Here is a tiny trained network, its code and every weight. The questions are about switching its units off for an input and a target symbol, where a switched-off unit gives its printed mean instead of its output.

import numpy as np


def w(rows, s, z=0):
    codes = np.array(rows[::2]) - 128.0
    scale = np.full(codes.shape[1], s)
    scale[-1] = z or s
    return codes * scale


def norm(h):
    return h / np.sqrt((h * h).mean(-1, keepdims=True) + 1e-5)


def f(y):
    return y / 2 * (1 + np.tanh(0.7978845608 * (y + 0.044715 * y**3)))


def softmax(a):
    e = np.exp(a - a.max(-1, keepdims=True))
    return e / e.sum(-1, keepdims=True)


def log_softmax(a):
    a = a - a.max(-1, keepdims=True)
    return a - np.log(np.exp(a).sum(-1, keepdims=True))


def net(x, mask):
    ids = ['ΞΠΨΩβδζηστ'.index(c) for c in x.split()]
    T = len(ids)
    res = E[ids] + P[:T]
    r = norm(res)
    for j in range(2):
        rows = slice(4 * j, 4 * j + 4)
        q, k, v = (r @ M[0][rows].T for M in (Q, K, V))
        z = softmax(np.where(np.tri(T) > 0, q @ k.T / 4**0.5, -1e9)) @ v
        o = O[0][rows]
        res = res + np.where(mask[j], z, o[:, -1]) @ o[:, :-1]
    y = f(norm(res) @ A[0][:, :-1].T + A[0][:, -1])
    res = res + np.where(mask[2:14], y, B[0][:, -1]) @ B[0][:, :-1]
    return log_softmax(norm(res)[-1] @ U[:, :-1].T + U[:, -1])


Q, K, V, O, A, B = {}, {}, {}, {}, {}, {}
E = w([
[116,108,74,152],'Ξ',
[76,68,143,129],'Π',
[48,160,78,62],'Ψ',
[218,111,8,114],'Ω',
[104,29,16,148],'β',
[234,26,110,140],'δ',
[71,123,124,192],'ζ',
[78,239,60,178],'η',
[175,142,127,203],'σ',
[122,112,165,65],'τ',
],0.019)
P = w([
[230,69,127,96],'0',
[201,80,157,118],'1',
[180,100,181,113],'2',
[145,115,210,106],'3',
[116,114,228,88],'4',
[97,120,255,76],'5',
],0.004)
Q[0] = w([
[67,157,78,255],'head 0',
[184,46,92,99],'head 0',
[124,113,72,112],'head 0',
[23,109,162,152],'head 0',
[183,102,35,62],'head 1',
[55,136,122,77],'head 1',
[79,231,134,174],'head 1',
[147,85,122,125],'head 1',
],0.02)
K[0] = w([
[54,148,238,64],'head 0',
[140,52,60,124],'head 0',
[90,109,70,101],'head 0',
[57,138,180,155],'head 0',
[121,73,7,128],'head 1',
[47,127,124,191],'head 1',
[140,226,167,143],'head 1',
[142,83,138,120],'head 1',
],0.02)
V[0] = w([
[21,52,117,43],'head 0',
[161,157,249,3],'head 0',
[162,168,205,52],'head 0',
[217,196,134,196],'head 0',
[31,130,154,87],'head 1',
[225,114,121,169],'head 1',
[183,225,39,145],'head 1',
[194,67,159,158],'head 1',
],0.0038)
O[0] = w([
[60,90,189,36,249],'head 0',
[4,196,154,104,71],'head 0',
[58,185,135,140,62],'head 0',
[192,150,78,203,23],'head 0',
[192,174,126,209,120],'head 1',
[92,99,142,77,137],'head 1',
[12,77,63,72,52],'head 1',
[163,119,179,96,179],'head 1',
],0.0046,0.0013)
A[0] = w([
[83,106,45,142,104],'neuron 0',
[78,126,101,28,125],'neuron 1',
[111,173,192,136,112],'neuron 2',
[186,201,219,138,15],'neuron 3',
[150,244,73,92,192],'neuron 4',
[164,132,143,158,138],'neuron 5',
[103,51,201,177,9],'neuron 6',
[81,200,131,132,167],'neuron 7',
[218,144,137,137,66],'neuron 8',
[182,176,188,5,3],'neuron 9',
[165,106,217,93,137],'neuron 10',
[112,162,94,209,149],'neuron 11',
],0.014,0.0051)
B[0] = w([
[126,111,144,22,179],'neuron 0',
[171,181,211,212,204],'neuron 1',
[179,89,98,116,167],'neuron 2',
[123,117,253,55,159],'neuron 3',
[125,223,95,73,172],'neuron 4',
[127,140,138,173,144],'neuron 5',
[203,207,76,112,173],'neuron 6',
[86,50,113,109,182],'neuron 7',
[117,169,63,153,161],'neuron 8',
[24,99,196,79,235],'neuron 9',
[107,70,227,148,255],'neuron 10',
[45,130,146,195,178],'neuron 11',
],0.019,0.0072)
U = w([
[174,171,68,63,252],'Ξ',
[132,240,176,95,6],'Π',
[117,164,102,240,220],'Ψ',
[222,156,168,144,135],'Ω',
[60,77,221,115,200],'β',
[184,33,101,193,133],'δ',
[116,12,70,36,53],'ζ',
[117,118,114,128,7],'η',
[1,183,82,80,87],'σ',
[29,13,61,174,15],'τ',
],0.0095,0.0024)

Each question gives the input, a string of symbols that net reads in full, and the target symbol t.
The units are the heads (4 rows each of Q, K, V and O) and the neurons (one row each of A and B). Each row of codes is followed by its name. A weight is (code - 128) times the scale printed after its matrix; where a second scale follows, it is the last column's (O, A, B and U).
mask holds one flag per unit, heads first, then neurons. A switched-off unit (its flag False) gives its mean, the last column of its rows in O or B, instead of its output. The means were averaged over made-up inputs and are rounded, as every weight is.
A unit's drop is (log p(t) with every unit on - log p(t) with that unit switched off) / (log p(t) with every unit on - log p(t) with every unit switched off).
The circuit of an input: a set's keep is (log p(t) with only the set's units on - log p(t) with every unit switched off) / (log p(t) with every unit on - log p(t) with every unit switched off). Starting from the 12 units with the biggest drops (on a tie, the unit counted first), units are removed one at a time, each time the one whose removal leaves the highest keep (on an exact tie, the one counted first), for as long as the keep stays at least 0.8.
units of the circuit, in order: the units of the circuit, biggest drop first
unit that matters most: the unit with the biggest drop
k most important neurons: the k neurons with the biggest drops, biggest first
which heads matter: for each layer, one digit per head in row order, 1 if its drop is at least 0.15 and else 0, layers parted by /
drop when u is switched off: that unit's drop, to one decimal
input Ψ η ζ, target σ: unit that matters most	head 1
input ζ σ η σ, target Ψ: which heads matter	10
input τ η Ψ, target Π: which heads matter	00
input ζ Π σ Ξ ζ, target Ξ: 4 most important neurons	(neuron 6; neuron 1; neuron 10; neuron 9)
input ζ Π Ψ ζ, target Ψ: 2 most important neurons	(neuron 11; neuron 6)
input δ τ τ η η ζ, target σ: units of the circuit, in order	(neuron 10; neuron 1)
input Π β ζ Ξ, target Ω: units of the circuit, in order	(head 0; neuron 1; neuron 9; neuron 11)
input δ η σ ζ, target Ξ: which heads matter	11
input β σ τ ζ η, target σ: 2 most important neurons	(neuron 4; neuron 7)
input η ζ τ δ, target δ: 2 most important neurons	(neuron 9; neuron 1)
input Ψ σ η η, target σ: drop when neuron 11 is switched off	0.2
input Ω Π τ τ σ ζ, target τ: drop when neuron 4 is switched off	0.3
input ζ Ψ τ ζ, target τ: drop when neuron 7 is switched off	0.2
input ζ ζ ζ, target Ψ: unit that matters most	neuron 11
